Below is a small trained network, with its code and all its weights. Each question gives an input and a target symbol and asks what happens when units are switched off, that is, made to give their printed mean instead of their output.

import numpy as np


def w(rows, s, z=0):
    codes = np.array(rows[::2]) - 128.0
    scale = np.full(codes.shape[1], s)
    scale[-1] = z or s
    return codes * scale


def f(y):
    return y / 2 * (1 + np.tanh(0.7978845608 * (y + 0.044715 * y**3)))


def softmax(a):
    e = np.exp(a - a.max(-1, keepdims=True))
    return e / e.sum(-1, keepdims=True)


def log_softmax(a):
    a = a - a.max(-1, keepdims=True)
    return a - np.log(np.exp(a).sum(-1, keepdims=True))


def net(x, mask):
    ids = ['βγδεηλπστφψω'.index(c) for c in x.split()]
    T = len(ids)
    res = E[ids] + P[:T]
    u = 0
    for l in range(2):
        q, k, v = (res @ M[l].T for M in (Q, K, V))
        z = softmax(np.where(np.tri(T) > 0, q @ k.T / 2**0.5, -1e9)) @ v
        res = res + np.where(mask[u], z, O[l][:, -1]) @ O[l][:, :-1]
        u += 1
        y = f(res @ A[l][:, :-1].T + A[l][:, -1])
        res = res + np.where(mask[u : u + 4], y, B[l][:, -1]) @ B[l][:, :-1]
        u += 4
    return log_softmax(res[-1] @ U[:, :-1].T + U[:, -1])


Q, K, V, O, A, B = {}, {}, {}, {}, {}, {}
E = w([
[65,131,88,154,134,136,107,165,56,81],'β',
[248,78,241,160,205,160,181,86,152,153],'γ',
[129,130,145,117,249,143,85,131,146,63],'δ',
[86,137,138,182,98,99,113,18,176,148],'ε',
[156,133,76,137,139,183,126,138,143,105],'η',
[65,138,158,130,108,170,181,163,62,120],'λ',
[201,34,157,173,188,36,111,84,117,175],'π',
[109,186,60,145,234,134,160,178,104,128],'σ',
[148,159,165,121,128,31,99,176,159,110],'τ',
[103,116,241,78,127,214,128,94,114,70],'φ',
[153,152,132,214,163,126,118,155,101,117],'ψ',
[155,125,58,180,107,146,201,190,110,160],'ω',
],0.02)
P = w([
[124,197,115,174,148,190,52,152,85,192],'0',
[119,57,133,65,125,138,139,154,166,136],'1',
[114,151,121,200,122,146,95,140,102,126],'2',
[109,77,113,66,129,132,142,144,155,138],'3',
[127,133,129,189,129,131,127,130,118,86],'4',
[100,94,106,64,134,137,139,136,156,147],'5',
[132,130,125,180,150,122,157,112,138,52],'6',
[87,101,93,76,120,140,134,129,155,155],'7',
[136,127,101,168,173,122,187,99,159,5],'8',
[74,114,91,78,127,141,124,120,161,164],'9',
],0.015)
Q[0] = w([
[111,205,59,115,43,52,92,2,186,141],'L0H0',
[83,39,138,108,132,116,148,30,169,229],'L0H0',
],0.0069)
K[0] = w([
[86,165,90,163,70,37,61,97,249,162],'L0H0',
[109,60,108,159,164,94,120,3,103,208],'L0H0',
],0.0069)
V[0] = w([
[105,128,102,201,162,212,201,154,157,18],'L0H0',
[84,149,100,162,110,81,162,1,152,136],'L0H0',
],0.0053)
O[0] = w([
[119,224,114,181,254,69,57,90,107,203,107],'L0H0',
[189,151,109,99,133,67,90,141,53,67,3],'L0H0',
],0.0088,0.0023)
A[0] = w([
[77,105,185,155,132,137,122,192,112,136,252],'L0N0',
[93,94,163,2,49,124,209,162,103,211,111],'L0N1',
[162,145,116,193,111,152,179,153,34,166,68],'L0N2',
[144,76,225,108,86,127,214,121,195,86,133],'L0N3',
],0.0085,0.0035)
B[0] = w([
[92,143,167,206,184,104,166,57,233,117,223],'L0N0',
[33,89,224,167,255,152,115,191,45,213,216],'L0N1',
[143,132,140,73,148,128,62,61,137,79,169],'L0N2',
[125,220,88,25,33,135,151,7,155,145,255],'L0N3',
],0.0082,0.0073)
Q[1] = w([
[67,143,255,96,104,23,93,82,133,144],'L1H0',
[40,149,98,14,166,95,131,207,120,171],'L1H0',
],0.0073)
K[1] = w([
[147,129,167,110,146,70,197,90,74,2],'L1H0',
[131,172,81,79,201,131,205,190,133,50],'L1H0',
],0.0074)
V[1] = w([
[135,100,11,141,186,168,195,112,68,127],'L1H0',
[110,166,3,82,188,91,182,216,225,127],'L1H0',
],0.0031)
O[1] = w([
[70,61,230,114,119,255,240,169,159,176,8],'L1H0',
[191,156,121,93,161,18,163,51,201,112,192],'L1H0',
],0.0099,0.0016)
A[1] = w([
[139,102,90,97,14,74,159,133,117,52,108],'L1N0',
[180,72,166,186,128,70,110,209,157,234,100],'L1N1',
[137,104,35,2,105,135,132,115,209,97,140],'L1N2',
[96,209,135,151,144,155,173,219,172,106,255],'L1N3',
],0.0083,0.0039)
B[1] = w([
[97,148,165,87,161,92,181,181,128,41,172],'L1N0',
[120,233,51,162,185,205,121,128,85,131,163],'L1N1',
[181,155,136,106,143,141,86,254,121,155,212],'L1N2',
[201,99,180,124,51,81,117,101,81,92,254],'L1N3',
],0.012,0.0081)
U = w([
[106,66,135,118,224,148,65,146,180,86,55],'β',
[113,181,109,59,167,163,112,167,41,47,38],'γ',
[112,16,106,158,85,62,200,11,175,59,252],'δ',
[151,76,152,177,125,173,83,221,151,123,136],'ε',
[86,194,57,149,130,145,238,158,88,162,185],'η',
[177,99,154,143,135,102,250,129,158,99,127],'λ',
[93,115,183,161,168,108,143,166,62,143,2],'π',
[183,189,130,74,100,188,121,94,81,117,6],'σ',
[209,145,118,166,126,163,2,43,57,96,222],'τ',
[141,71,139,86,81,111,124,121,31,157,149],'φ',
[66,178,65,109,204,55,80,174,112,217,96],'ψ',
[84,151,112,69,160,183,126,78,127,76,78],'ω',
],0.0061,0.0045)

Each question gives the input, a string of symbols that net reads in full, and the target symbol t.
The units are the heads (2 rows each of Q, K, V and O) and the neurons (one row each of A and B). Each row of codes is followed by its name. A weight is (code - 128) times the scale printed after its matrix; where a second scale follows, it is the last column's (O, A, B and U).
mask holds one flag per unit, layer by layer, with each layer's heads first. A switched-off unit (its flag False) gives its mean, the last column of its rows in O or B, instead of its output. The means were averaged over made-up inputs and are rounded, as every weight is.
A unit's drop is (log p(t) with every unit on - log p(t) with that unit switched off) / (log p(t) with every unit on - log p(t) with every unit switched off).
The circuit of an input: a set's keep is (log p(t) with only the set's units on - log p(t) with every unit switched off) / (log p(t) with every unit on - log p(t) with every unit switched off). Starting from all 10 units, units are removed one at a time, each time the one whose removal leaves the highest keep (on an exact tie, the one counted first), for as long as the keep stays at least 0.8.
units of the circuit, in order: the units of the circuit, biggest drop first
unit that matters most: the unit with the biggest drop
top k neurons: the k neurons with the biggest drops, biggest first
input π τ τ ω φ π π τ γ, target τ: unit that matters most : L0H0
input τ π π τ, target φ: units of the circuit, in order : [L0N1 L0H0 L0N3 L1N1]
input τ τ τ δ σ λ ε η β, target τ: top 4 neurons : [L1N0 L0N1 L0N3 L1N3]
input τ β ε τ ε λ, target π: top 4 neurons : [L0N1 L1N3 L0N3 L0N0]
input τ τ η τ σ, target τ: units of the circuit, in order : [L1N3 L0H0]
input π φ π τ τ π σ τ ψ, target τ: top 2 neurons : [L1N3 L1N0]
input σ π σ τ γ ε π τ δ, target τ: units of the circuit, in order : [L0H0 L1N3 L1N0]
input π τ τ τ π π λ, target τ: units of the circuit, in order : [L0H0 L1N3 L1N0]
input β φ τ σ π λ τ, target δ: top 3 neurons : [L1N2 L0N1 L1N1]
input π τ π φ, target ω: units of the circuit, in order : [L0N3 L1N3]
input τ π π, target δ: top 2 neurons : [L0N1 L1N2]
input τ λ π ε, target γ: units of the circuit, in order : [L0H0 L1N0 L0N1 L1N2]
input τ τ β π, target φ: units of the circuit, in order : [L0N3 L0H0 L0N1 L1N2]
input π τ τ σ τ, target λ: unit that matters most : L0N1
input π π τ ψ ε ε π, target λ: top 2 neurons : [L1N0 L0N1]
input β ω τ τ σ, target τ: top 4 neurons : [L1N3 L0N2 L1N0 L0N1]
input φ σ π π λ π λ, target δ: top 3 neurons : [L1N2 L0N0 L1N1]
input ω σ τ τ ω, target δ: units of the circuit, in order : [L1N2 L1N1]
input τ λ σ σ τ τ τ ω π ε, target γ: top 2 neurons : [L0N1 L1N0]
input η τ π σ λ π ω, target δ: units of the circuit, in order : [L1N2]
input σ τ π δ τ ω π π σ, target δ: units of the circuit, in order : [L1N2 L1N3]
